Below is a small trained network, with its code and all its weights. Each question gives an input and a class and asks what happens when units are switched off, that is, made to give their printed mean instead of their output.

import numpy as np


def w(rows, s, z=0):
    codes = np.array(rows[::2]) - 128.0
    scale = np.full(codes.shape[1], s)
    scale[-1] = z or s
    return codes * scale


def norm(h):
    return h / np.sqrt((h * h).mean(-1, keepdims=True) + 1e-5)


def f(y):
    return y / 2 * (1 + np.tanh(0.7978845608 * (y + 0.044715 * y**3)))


def log_softmax(a):
    a = a - a.max(-1, keepdims=True)
    return a - np.log(np.exp(a).sum(-1, keepdims=True))


def net(x, mask):
    res = np.array(x, float).reshape(1, 5) / 4 @ E
    u = 0
    for l in range(3):
        y = f(norm(res) @ A[l][:, :-1].T + A[l][:, -1])
        res = res + np.where(mask[u : u + 3], y, B[l][:, -1]) @ B[l][:, :-1]
        u += 3
    return log_softmax(norm(res)[-1] @ U[:, :-1].T + U[:, -1])


A, B = {}, {}
E = w([
[155,80,145,155,118,185,158,212,144,139,187,161],'x0',
[179,117,142,10,98,118,120,113,186,158,183,89],'x1',
[95,95,186,166,99,97,158,122,124,174,118,96],'x2',
[43,37,108,44,173,51,128,115,104,124,162,255],'x3',
[179,65,144,113,129,221,116,64,112,173,74,175],'x4',
],0.009)
A[0] = w([
[87,125,161,202,190,163,168,145,46,43,82,140,150],'0.n0',
[189,215,3,69,217,175,58,141,82,83,156,169,2],'0.n1',
[183,174,104,102,132,177,54,207,180,80,119,236,78],'0.n2',
],0.0044,0.0063)
B[0] = w([
[173,100,116,77,112,114,95,140,99,145,131,95,253],'0.n0',
[106,152,252,130,45,116,128,143,139,49,59,197,150],'0.n1',
[89,124,187,133,58,156,158,142,118,137,105,133,165],'0.n2',
],0.017,0.0025)
A[1] = w([
[93,148,102,117,129,81,77,32,150,111,63,115,25],'1.n0',
[31,54,251,194,69,78,208,83,104,233,119,67,3],'1.n1',
[72,255,128,117,171,135,88,58,120,172,83,134,48],'1.n2',
],0.0067,0.0046)
B[1] = w([
[118,28,177,179,84,169,182,253,143,194,202,196,223],'1.n0',
[120,188,136,71,83,190,127,130,120,28,122,183,254],'1.n1',
[135,107,179,198,105,189,179,212,173,179,169,112,195],'1.n2',
],0.012,0.0022)
A[2] = w([
[159,83,169,142,193,225,153,2,146,195,44,193,47],'2.n0',
[185,122,187,12,110,102,130,130,180,171,150,98,2],'2.n1',
[68,103,120,238,181,159,145,139,2,97,64,135,39],'2.n2',
],0.0068,0.0073)
B[2] = w([
[38,229,100,169,159,46,162,203,127,89,175,98,251],'2.n0',
[152,158,77,167,115,75,23,214,16,166,10,191,184],'2.n1',
[160,154,115,13,101,83,44,131,219,185,119,144,175],'2.n2',
],0.013,0.0031)
U = w([
[162,154,82,67,109,96,7,165,104,181,87,133,106],'0',
[100,179,192,83,57,168,137,133,131,35,98,172,122],'1',
[122,83,146,159,108,169,167,220,165,199,181,158,115],'2',
[63,222,82,141,184,78,164,157,140,99,171,102,108],'3',
[142,111,104,119,181,140,146,39,154,119,143,104,251],'4',
[156,60,141,151,110,129,158,108,74,130,140,121,110],'5',
[149,66,148,171,172,124,142,19,144,96,107,118,83],'6',
],0.015,0.025)

Each question gives the input, the list of numbers given to net, and the class t.
The units are the neurons (one row each of A and B). Each row of codes is followed by its name. A weight is (code - 128) times the scale printed after its matrix; where a second scale follows, it is the last column's (A, B and U).
mask holds one flag per neuron, layer by layer. A switched-off neuron (its flag False) gives its mean, the last column of its row in B, instead of its output. The means were averaged over made-up inputs and are rounded, as every weight is.
A unit's drop is (log p(t) with every unit on - log p(t) with that unit switched off) / (log p(t) with every unit on - log p(t) with every unit switched off).
unit that matters most: the unit with the biggest drop
k most important neurons: the k neurons with the biggest drops, biggest first
top k neurons in layer l: the k neurons of layer l with the biggest drops, biggest first
drop when u is switched off: that unit's drop, to one decimal
input [-7,-3,6,5,-3], class 2: 4 most important neurons => 1.n0, 0.n2, 1.n2, 0.n1
input [-5,-6,8,-3,-6], class 1: 2 most important neurons => 1.n1, 2.n0
input [3,4,2,-5,3], class 4: unit that matters most => 0.n0
input [-3,-1,-8,-6,-7], class 1: 2 most important neurons => 0.n1, 2.n0
input [-6,-3,-3,-8,-3], class 4: 3 most important neurons => 2.n0, 2.n1, 0.n1
input [-8,-3,-5,-4,-2], class 2: 2 most important neurons => 1.n0, 1.n2
input [6,8,-6,-6,-4], class 0: 3 most important neurons => 2.n1, 1.n2, 1.n0
input [-7,0,-2,-5,-6], class 2: 2 most important neurons => 1.n2, 1.n0
input [5,-7,7,0,8], class 3: 2 most important neurons => 2.n0, 0.n2
input [2,-4,-3,2,2], class 0: 2 most important neurons => 1.n1, 1.n0
input [3,-5,-4,8,0], class 4: 3 most important neurons => 2.n1, 1.n0, 2.n0
input [1,8,5,1,-8], class 0: 2 most important neurons => 2.n1, 2.n0
input [6,7,1,-5,-6], class 0: 4 most important neurons => 2.n1, 1.n0, 1.n2, 2.n0
input [-8,-8,5,-7,2], class 0: unit that matters most => 2.n2
input [3,6,-4,5,3], class 0: 3 most important neurons => 2.n1, 1.n0, 1.n1
input [-7,-7,-2,-5,-3], class 0: 3 most important neurons => 0.n0, 2.n2, 2.n0
input [-1,-4,-4,-8,-3], class 4: 3 most important neurons => 2.n0, 2.n1, 1.n0
input [-6,-6,0,6,-1], class 0: top 2 neurons in layer 2 => 2.n2, 2.n0
input [5,-2,1,8,-5], class 4: top 2 neurons in layer 2 => 2.n0, 2.n1
input [0,-5,-7,0,-5], class 1: unit that matters most => 0.n1
input [5,4,4,-2,6], class 3: top 2 neurons in layer 0 => 0.n0, 0.n2
input [4,4,2,-7,5], class 4: top 2 neurons in layer 1 => 1.n0, 1.n2
input [3,2,3,5,-2], class 4: top 2 neurons in layer 0 => 0.n2, 0.n0
input [0,-5,8,7,8], class 1: top 2 neurons in layer 1 => 1.n1, 1.n2
input [-8,5,2,-7,6], class 2: top 2 neurons in layer 1 => 1.n2, 1.n0
input [0,0,8,-1,-4], class 1: drop when 1.n1 is switched off => 1.1
input [-2,-5,7,-6,6], class 1: unit that matters most => 1.n1
input [5,5,3,-8,-2], class 4: drop when 0.n0 is switched off => 0.2
input [4,2,-2,0,6], class 3: drop when 2.n0 is switched off => 1.0
input [4,8,-6,-1,3], class 0: drop when 2.n2 is switched off => 0.0
